Below are the code and all the weights of a small trained network. Each question names an input and a target symbol and asks about switching units off, where a switched-off unit gives its printed mean instead of its output.

import numpy as np


def w(rows, s, z=0):
    codes = np.array(rows[::2]) - 128.0
    scale = np.full(codes.shape[1], s)
    scale[-1] = z or s
    return codes * scale


def f(y):
    return y / 2 * (1 + np.tanh(0.7978845608 * (y + 0.044715 * y**3)))


def softmax(a):
    e = np.exp(a - a.max(-1, keepdims=True))
    return e / e.sum(-1, keepdims=True)


def log_softmax(a):
    a = a - a.max(-1, keepdims=True)
    return a - np.log(np.exp(a).sum(-1, keepdims=True))


def net(x, mask):
    ids = ['Λγεηθπω'.index(c) for c in x.split()]
    T = len(ids)
    res = E[ids] + P[:T]
    u = 0
    for l in range(2):
        r = res
        for j in range(2):
            rows = slice(4 * j, 4 * j + 4)
            q, k, v = (r @ M[l][rows].T for M in (Q, K, V))
            z = softmax(np.where(np.tri(T) > 0, q @ k.T / 4**0.5, -1e9)) @ v
            o = O[l][rows]
            res = res + np.where(mask[u + j], z, o[:, -1]) @ o[:, :-1]
        u += 2
        y = f(res @ A[l][:, :-1].T + A[l][:, -1])
        res = res + np.where(mask[u : u + 4], y, B[l][:, -1]) @ B[l][:, :-1]
        u += 4
    return log_softmax(res[-1] @ U[:, :-1].T + U[:, -1])


Q, K, V, O, A, B = {}, {}, {}, {}, {}, {}
E = w([
[139,80,119,101],'Λ',
[134,129,70,173],'γ',
[7,157,119,42],'ε',
[202,184,78,144],'η',
[191,175,172,131],'θ',
[148,79,167,228],'π',
[185,107,177,66],'ω',
],0.014)
P = w([
[157,138,105,235],'0',
[186,118,68,88],'1',
[187,108,92,101],'2',
[212,110,98,124],'3',
[214,108,110,118],'4',
[254,113,109,130],'5',
],0.0028)
Q[0] = w([
[118,180,175,7],'0.h0',
[120,195,200,182],'0.h0',
[16,133,88,109],'0.h0',
[228,58,89,104],'0.h0',
[89,175,207,180],'0.h1',
[167,108,180,208],'0.h1',
[108,131,135,148],'0.h1',
[135,128,152,120],'0.h1',
],0.014)
K[0] = w([
[197,81,185,38],'0.h0',
[153,245,188,121],'0.h0',
[83,145,50,28],'0.h0',
[139,9,138,235],'0.h0',
[163,198,58,126],'0.h1',
[109,181,86,47],'0.h1',
[133,144,135,142],'0.h1',
[120,125,90,125],'0.h1',
],0.014)
V[0] = w([
[113,190,241,168],'0.h0',
[143,188,74,129],'0.h0',
[134,72,82,111],'0.h0',
[138,246,123,2],'0.h0',
[127,114,206,166],'0.h1',
[88,57,204,198],'0.h1',
[96,82,104,108],'0.h1',
[150,172,112,187],'0.h1',
],0.0064)
O[0] = w([
[132,184,211,151,63],'0.h0',
[171,128,88,150,145],'0.h0',
[104,98,94,120,166],'0.h0',
[255,119,132,99,3],'0.h0',
[150,127,179,141,105],'0.h1',
[115,166,213,163,95],'0.h1',
[87,147,117,113,122],'0.h1',
[158,128,125,191,149],'0.h1',
],0.0088,0.003)
A[0] = w([
[112,163,247,95,191],'0.n0',
[164,90,215,97,225],'0.n1',
[67,61,175,169,56],'0.n2',
[11,139,80,163,3],'0.n3',
],0.011,0.00042)
B[0] = w([
[152,145,81,254,162],'0.n0',
[148,82,207,226,173],'0.n1',
[95,194,90,64,171],'0.n2',
[130,138,210,221,254],'0.n3',
],0.0098,0.0054)
Q[1] = w([
[78,85,44,166],'1.h0',
[117,209,171,179],'1.h0',
[193,227,49,96],'1.h0',
[192,80,142,3],'1.h0',
[96,180,156,205],'1.h1',
[89,93,54,98],'1.h1',
[103,51,182,119],'1.h1',
[169,177,152,67],'1.h1',
],0.016)
K[1] = w([
[49,74,69,165],'1.h0',
[155,209,149,174],'1.h0',
[139,228,21,108],'1.h0',
[175,102,140,3],'1.h0',
[184,151,101,205],'1.h1',
[30,103,94,106],'1.h1',
[102,56,196,146],'1.h1',
[132,200,183,71],'1.h1',
],0.015)
V[1] = w([
[117,31,142,165],'1.h0',
[93,118,216,64],'1.h0',
[160,91,10,149],'1.h0',
[243,192,111,167],'1.h0',
[83,208,94,128],'1.h1',
[58,135,144,177],'1.h1',
[144,148,24,83],'1.h1',
[151,166,143,108],'1.h1',
],0.011)
O[1] = w([
[133,84,37,194,207],'1.h0',
[254,103,87,65,2],'1.h0',
[54,53,183,165,175],'1.h0',
[118,239,216,203,219],'1.h0',
[48,209,78,125,94],'1.h1',
[165,133,39,137,189],'1.h1',
[20,170,138,74,45],'1.h1',
[89,163,171,148,94],'1.h1',
],0.0086,0.0083)
A[1] = w([
[71,2,121,72,23],'1.n0',
[179,180,183,97,16],'1.n1',
[164,173,88,11,171],'1.n2',
[204,121,83,211,6],'1.n3',
],0.0075,0.0024)
B[1] = w([
[194,168,10,90,165],'1.n0',
[75,170,126,152,146],'1.n1',
[172,107,179,42,138],'1.n2',
[94,117,147,59,248],'1.n3',
],0.011,0.015)
U = w([
[137,101,45,112,150],'Λ',
[77,62,68,253,154],'γ',
[84,163,163,21,187],'ε',
[18,165,180,66,97],'η',
[161,201,191,175,3],'θ',
[155,234,84,156,84],'π',
[210,61,151,168,178],'ω',
],0.0043,0.0037)

Each question gives the input, a string of symbols that net reads in full, and the target symbol t.
The units are the heads (4 rows each of Q, K, V and O) and the neurons (one row each of A and B). Each row of codes is followed by its name. A weight is (code - 128) times the scale printed after its matrix; where a second scale follows, it is the last column's (O, A, B and U).
mask holds one flag per unit, layer by layer, with each layer's heads first. A switched-off unit (its flag False) gives its mean, the last column of its rows in O or B, instead of its output. The means were averaged over made-up inputs and are rounded, as every weight is.
A unit's drop is (log p(t) with every unit on - log p(t) with that unit switched off) / (log p(t) with every unit on - log p(t) with every unit switched off).
The circuit of an input: a set's keep is (log p(t) with only the set's units on - log p(t) with every unit switched off) / (log p(t) with every unit on - log p(t) with every unit switched off). Starting from all 12 units, units are removed one at a time, each time the one whose removal leaves the highest keep (on an exact tie, the one counted first), for as long as the keep stays at least 0.8.
circuit, biggest first: the units of the circuit, biggest drop first
unit that matters most: the unit with the biggest drop
top k neurons: the k neurons with the biggest drops, biggest first
k most important neurons of layer l: the k neurons of layer l with the biggest drops, biggest first
heads that matter: for each layer, one digit per head in row order, 1 if its drop is at least 0.15 and else 0, layers parted by /
input θ π θ ω, target θ: unit that matters most : 0.n2
input ω θ θ ε π γ, target ω: top 2 neurons : (0.n1; 0.n2)
input θ γ Λ ω ω, target ω: top 3 neurons : (0.n1; 0.n3; 0.n2)
input ω γ θ γ Λ ε, target ε: top 3 neurons : (0.n3; 1.n2; 0.n1)
input ω π γ γ η, target ω: top 3 neurons : (0.n0; 0.n1; 0.n2)
input η π γ, target η: circuit, biggest first : (1.h1; 0.h1; 0.h0)
input η γ π, target η: heads that matter : 10 / 01
input θ Λ π ε, target θ: circuit, biggest first : (0.h1; 1.h0; 0.h0)
input Λ π γ γ, target Λ: circuit, biggest first : (1.h0; 0.h0)
input π ε Λ, target π: top 2 neurons : (0.n2; 0.n0)
input ω Λ γ γ π, target ω: top 3 neurons : (0.n0; 0.n1; 0.n3)
input π π π γ θ, target π: heads that matter : 11 / 11
input θ π ω ε θ ω, target θ: circuit, biggest first : (0.n2; 0.h0; 1.h0; 0.n0)
input π γ η, target π: unit that matters most : 0.h0
input γ π γ Λ ω ω, target γ: top 2 neurons : (0.n0; 0.n3)
input Λ ω ω ω Λ, target Λ: top 2 neurons : (0.n3; 1.n0)
input γ ω Λ Λ, target Λ: top 3 neurons : (1.n0; 0.n3; 0.n0)
input θ γ π, target θ: top 3 neurons : (0.n2; 0.n0; 0.n1)
input ω π θ Λ, target ω: heads that matter : 10 / 11
input Λ ε Λ π, target Λ: unit that matters most : 1.h0
input θ γ π ε γ, target θ: heads that matter : 11 / 10
input η Λ ε, target ε: circuit, biggest first : (1.h1; 1.h0; 1.n2; 0.n3)
input π ω ε ω, target π: heads that matter : 11 / 11
input ω θ π γ ω γ, target ω: top 3 neurons : (0.n0; 0.n1; 0.n3)
input γ θ γ γ ω, target ω: heads that matter : 10 / 01
input θ ε π π γ π, target θ: top 2 neurons : (0.n2; 0.n1)
input ω π γ Λ γ Λ, target ω: heads that matter : 11 / 11
input γ γ π ω, target γ: unit that matters most : 0.h0
input π γ γ Λ γ, target π: top 3 neurons : (0.n2; 0.n0; 0.n3)
input ε ω ω η, target η: 2 most important neurons of layer 0 : (0.n1; 0.n3)
